How the states are linked:
state | χ ω
x659 | x570 x621
x818 | x385 x691
x385 | x208 x143
x416 | x615 x685
x412 | x454 x294
x241 | x276 x804
x906 | x323 x16
x45 | x868 x360
x637 | x412 x10
x680 | x859 x210
x621 | x849 x659
x43 | x428 x951
x868 | x136 x716
x859 | x716 x136
x951 | x773 x43
x136 | x210 x859
x29 | x637 x383
x210 | x739 x680
x570 | x159 x494
x276 | x29 x375
x804 | x236 x241
x901 | x45 x749
x460 | x16 x323
x685 | x427 x416
x701 | x43 x773
x739 | x659 x849
x16 | x874 x906
x383 | x375 x29
x615 | x241 x236
x269 | x416 x427
x773 | x818 x701
x494 | x621 x570
x691 | x701 x818
x427 | x239 x269
x749 | x460 x901
x716 | x360 x868
x323 | x901 x460
x143 | x691 x385
x874 | x294 x454
x208 | x269 x239
x454 | x906 x874
x159 | x951 x428
x849 | x680 x739
x294 | x10 x412
x428 | x494 x159
x236 | x685 x615
x10 | x383 x637
x375 | x804 x276
x239 | x143 x208
x360 | x749 x45

The rows follow the links: the fewer symbols apart two states are, the more alike their rows tend to be.

Each row is also shifted at random along 7 hidden directions that mean nothing.

Some states, each with a row of numbers:
x239 [ 34 -14 -20  -3  14   2  35 -49  13  29  37 -27  13   3   2  57  23  33  23 -23 -29 -28 -33  33 -10  16  -6  23  -8 -57   6   9 -22   6   5  39  31   3  65 -25  20  33  15  17]
x269 [-26 -10  14 -39  15  20  -3  -5  35 -36  -7 -12  26   6  -9  -3  27  31   2   8   1  37 -26  32 -17 -17   2   6   7 -14   8 -22  -8  -5  -1 -25  17  -2  10   3  -7  -2 -34  21]
x29 [-53  -9  -7   8   4   5 -21  22  17 -34 -24   2  -5  10  57  10 -14  -8  23  34 -13  21   5 -10  -2   5  26   5  34   6 -10   5   3  37  11 -38  16 -25 -14  -9  23 -10   7   1]
x951 [ 60  -5   4 -27 -14  34 -34  28  -6   3 -10  -1  23  24  36 -19  15  -2  20  29 -37 -23  10  18   5 -23  16   4   3  44  -7   3 -17  21  17   4  38  35   0  40  18 -15 -26 -29]
x906 [  2 -15   7  16 -23  15 -12 -11  16  12  -4  59   2 -37  10 -33  -9   6  -1  20  23 -17  31 -11  11  13  29 -13   0  49  12 -40 -26  -3  11  30 -22  19 -15  -5   2  -1  -3  -4]
x383 [ -8 -46  55  31  -1  19 -11 -38   1 -24  18   5  31 -19  10 -22  -8   0  14   0  30 -28  19   9 -17  10 -25  17  24  -8 -48 -41  27 -15  11  18 -19   6   7  41   4 -20 -23 -22]
x637 [-38  -9 -13 -26  31  31 -35 -12  32 -24  17   0   4  -5  90 -20  -4   9  41  50 -22   3  10  18   6  -6  36   1  42  16 -10  -9  -7  38  16  16  15  22  -2  -2  32  22  11   9]
x43 [-45  19 -25  28  19  -8  11 -37  13 -14  20  30 -46 -37   0 -59 -16  -1 -18  -6  23  27   3 -12   0  -8 -16  -4  14 -11   2 -29  14  -9 -15  31 -58  15   2   6   6  19  43  24]
x691 [-73  -8  10   0  15   9  19 -57  29 -28  23  11  -1 -26  18  11  21  20  -4  -4  -9  -6  -3  26  -1  19   3   4  21 -30 -14 -33 -14  -4  17  23   9   9  22   3   3  20  17  21]
x849 [-32  -1  27 -13 -24   4   6   4 -27  -5   3   2   1 -35 -35  39 -20 -30 -28  -2  25 -24  24  -6  30  53  -4  -5  17  39  -8  16  -5  -8  28  -6   4 -11 -41 -15 -18  -2  -6  -8]
x416 [-22   2 -16 -32  33   2   1   1  19 -25  -2 -34  -5   8   9  42  27  17   7 -11 -24  15 -33  19 -16  -2  -4  14  15 -18   5  10  11   3 -18 -18  24 -23  18 -13  -7   0   2  13]
x236 [ -3 -40  23  42 -40   5 -12  27  -5 -15 -37   4  34  -1  28  55  -1  -8  15   7 -14 -37  10  -6 -20  35  16  26  28  19 -26   0 -18  20  34 -34  53 -24   3  24  18 -44 -20 -40]
x685 [-28 -15 -24 102 -25 -48  10  14   4  22 -28  17 -11  25  13 -41 -40 -18  -3 -13  20  45 -28 -19 -43 -23  -1  22 -29 -71   3  -1 -11   6  -9 -24 -55 -32  19  11  35 -21  28 -17]
x136 [ 31  27  -8  -7  12  13 -20  -9  -5  -3  10  36 -21 -15  19 -65  10   3   4  13  -2 -10  40 -22  26 -22   0 -27  11  54 -10 -28  25  -2 -17  33 -16  45  -6  34  -8   5  20   7]
x739 [-52  36 -15 -72  54 -14   2 -15 -48  13  52 -54 -37   7   1  55  20 -25  -6 -29 -39 -37  -9   6  24   9 -28   1   5   4  -4  60  41  -6 -24  34  16   5   2 -24 -16  33  46   9]
x241 [ 26 -32  13  37 -13 -14  48 -27  11   2  18 -15  24 -23 -68   9 -25  22   0 -18  67  25 -27  -5 -15  18 -44  16   1 -65  -6 -13  10 -12  -3 -15 -39 -38  17 -18   2   7 -26  21]
x385 [ 36  -6  -7 -84  14  27 -14  24  -5  14  -6 -21  15 -29 -64  37  35  38 -16 -17   1 -23 -35  21  -7   3  -6  19  -8  72  46   0 -20 -19 -28  25  16   7   2 -28 -34  -6 -46  -9]
x159 [  8  -3  18  12 -16  -9  -4  14 -36  14   5 -18   0   7   2   9  -9 -28 -14 -13 -13 -31   6   7  -6  10 -15   9  -4   4 -19  22   6  -8   9   8   5   3  -6  23   3 -16   5 -36]
x859 [ 78  -5  21  53 -14  21   7 -51  -3  18  43  31   1  -4  53 -70 -25 -25   8  16   4 -26  33  16   6 -10   7 -13 -12 -23 -33 -31  -4   2  37  58 -31  42   5  37  25  11  22 -14]

Start here and follow the symbols in turn, left to right. Where do you end up?
Answers are names.
[-50 -15   9 -11   8  19   7 -26  29 -18  -1  13   9 -29  -2  18  22  29  -2   3   2  -7  -4  21  -6  21  13   6  14   6   5 -28 -29  -3  18  13  12   8  14  -4  -2   1 -15  16]
χ χ χ χ ω ω χ ω ω χ -> x621
[ 20   2   7  -9  -2  -5   4  -1 -40  25  28 -11  -3  -8 -28  -7  -9 -23  -8 -15   6 -33   7   2   4   5 -28  10  -5  17 -10  17  14  -9  -6  30 -22  16  -5  12  -5   5  -2 -19]
χ χ χ χ ω ω ω ω -> x818
[  0 -26  -1  27  -9 -20   2  15 -12  18  -7 -20   6   8 -11  22 -17 -10  11 -10   8  -2 -21 -10 -22   1 -16  28  -5 -14  -6  23   4   7  -8  -8  -9 -27  18  -6  15 -16  -1 -21]
ω χ χ χ ω ω χ ω ω χ -> x454
[ 19   3  -4  61 -39 -24  31  10 -17   2 -11  29 -21 -28 -46 -11 -40 -14 -27  -6  49  22  18 -38  19  22 -18 -10   0  -8  -4   0   7  -5   0 -18 -46 -23 -21  -1   3  -4  12   9]
ω ω ω χ ω ω χ χ ω -> x701
[ 31  10  15   0  -5   3   6 -13 -11   5  18  21   5 -18 -39 -43  -7   3  -6   4  34 -13  36 -12  27  -8 -24 -20   5  30 -12 -28  19 -15  -3  25 -21  35 -10  25 -16   6 -19   7]
ω χ ω χ ω ω χ ω ω -> x739
[-12  -2   5 -10 -13  -8 -22  38 -20  12 -24  -3  -7   4 -18  -5  -6 -17 -31 -17  -3  -1 -18   3 -25 -11  -1  17 -19  27  13  13 -13 -12 -13  -7 -12  -6 -16   7  -4 -26  -8 -41]
χ ω χ ω ω ω ω χ -> x43
[-16   6  15 -44   0  18 -34  35 -19 -20  -8  -3   5   0   1 -23   0 -10  -3  30  -3 -11  31  -8  27  -9   5 -14  19  75  -7   3  12  12   3  -7  20  32 -37  28 -10 -10 -27  -6]
χ χ ω χ ω ω ω χ χ ω -> x43
[-26 -24  18  -9 -14   5  10 -10   3   1   3  -5  22 -22 -10  64  -4   3   8   3   8 -29   6   7   9  47  16   7  16  14   3   7 -21   6  30   2  31 -19  -4 -45  -2  10 -12   5]
χ χ χ χ ω χ ω ω -> x460
[  5 -16   6 -25  24  25   0 -22  33 -28  18 -16  27 -15  -1  -8  11  32  18  13  18  18 -17  25  -6  -7 -13  16  29 -13  -9 -25   8   8  -1   2   1   2  17   1   7  13 -31  22]
χ χ χ ω ω χ ω ω -> x637
[ 99 -14  15  46 -45  -9  70 -36 -22  29  33  -3  28 -20 -68  32 -26  -2  -1 -21  45 -30  15  -6  30  43 -37  -1  -1 -38 -15  11  -3  -6  33  11  -9  -7  14 -11   2  18 -12  22]
ω χ ω χ ω ω χ ω ω χ -> x680
[ 31 -11 -13  37 -21  20  -4   2  33  16  -3  52  15  -5  16 -92 -26  19  16  48  36  30  22 -14   3 -29  34 -14 -11  12  20 -41 -31  17  11  12 -44  30  -9  -2  25  13 -17  18]
ω ω ω χ ω ω ω ω χ -> x10
[ -7  21 -42  10  39   8   7 -43  27  -2  31  25 -38 -23  21 -66   3  25   2   7   6  23  -8   1   3 -29 -10  -2  13 -13  11 -33   0   3 -27  54 -50  27  30   4  17  34  38  30]
χ ω χ χ ω χ ω ω χ -> x43
[ 13 -46  27  56 -26   6  32 -51  14  12  13  16  31 -29 -20  12  -6  14   1 -22  32 -39  -6  21 -26  35 -16  25  -2 -36 -16 -33 -27 -17  27  35 -18  -3  38   8  13  -7 -10 -13]
χ ω χ ω χ χ ω ω ω -> x385
[ -1 -12  16  26  31   2 -10 -38  17  -9  34  -6   7  13  23 -76  -9   3  21   6  24  19   3  11 -21 -45 -30   2   0 -48 -31 -28  38  -8 -12  18 -51  20  20  37  13   4   2   3]
ω χ ω ω ω χ χ χ ω -> x276
[-82 -35  48  21   4 -11  -7 -19 -25 -25   9 -20   9 -20  16  64  -5 -34   2 -29   0 -46  -1   7 -25  52 -21  33  31 -16 -51  11  21 -20  18  -1  15 -35   5  12   2 -26  14 -44]
ω χ ω ω χ χ -> x412
[-23  31  -4  10  15 -13   0 -15  -3  -4   9  26 -34   2  23 -31  11  -6  -9  -6 -13   2  26 -17  21 -12   2 -28  -2   6  -4 -13  16  -9  -7  15 -10  15  -3  15  -6   7  33  12]
χ χ ω χ χ χ -> x360
[ 75 -11  12 -15 -12  19  -8  -3 -14  20   7  -1  21 -10 -26   5  15  14  -8 -20  -5 -33 -13  18 -18   1 -10  19 -10  25  12 -12 -14 -16  -4  27   6  12  17  13  -7 -15 -22 -27]
χ ω ω χ ω ω ω -> x239
[ 83   6 -21  21 -13   7 -12  37  23  -5 -48  11   8  23   0 -38  10  26   6   7  -8  35 -23  -9 -27 -44  10   7 -21  -2  20 -12 -13   5 -22 -37   6  -6  15  22   6 -28 -19  -2]
ω ω ω ω χ χ χ ω χ -> x685
[ 32  17  -7  -9 -14   2  -6  18 -31  12  -2   2 -18  -1  21  39 -11 -37  -8   3 -27 -35  21 -16  20  25  15  -7   9  36  -6  36  -4  14  17   3  21  -2 -21  -9   5   0  26 -21]
ω χ ω ω ω ω -> x739
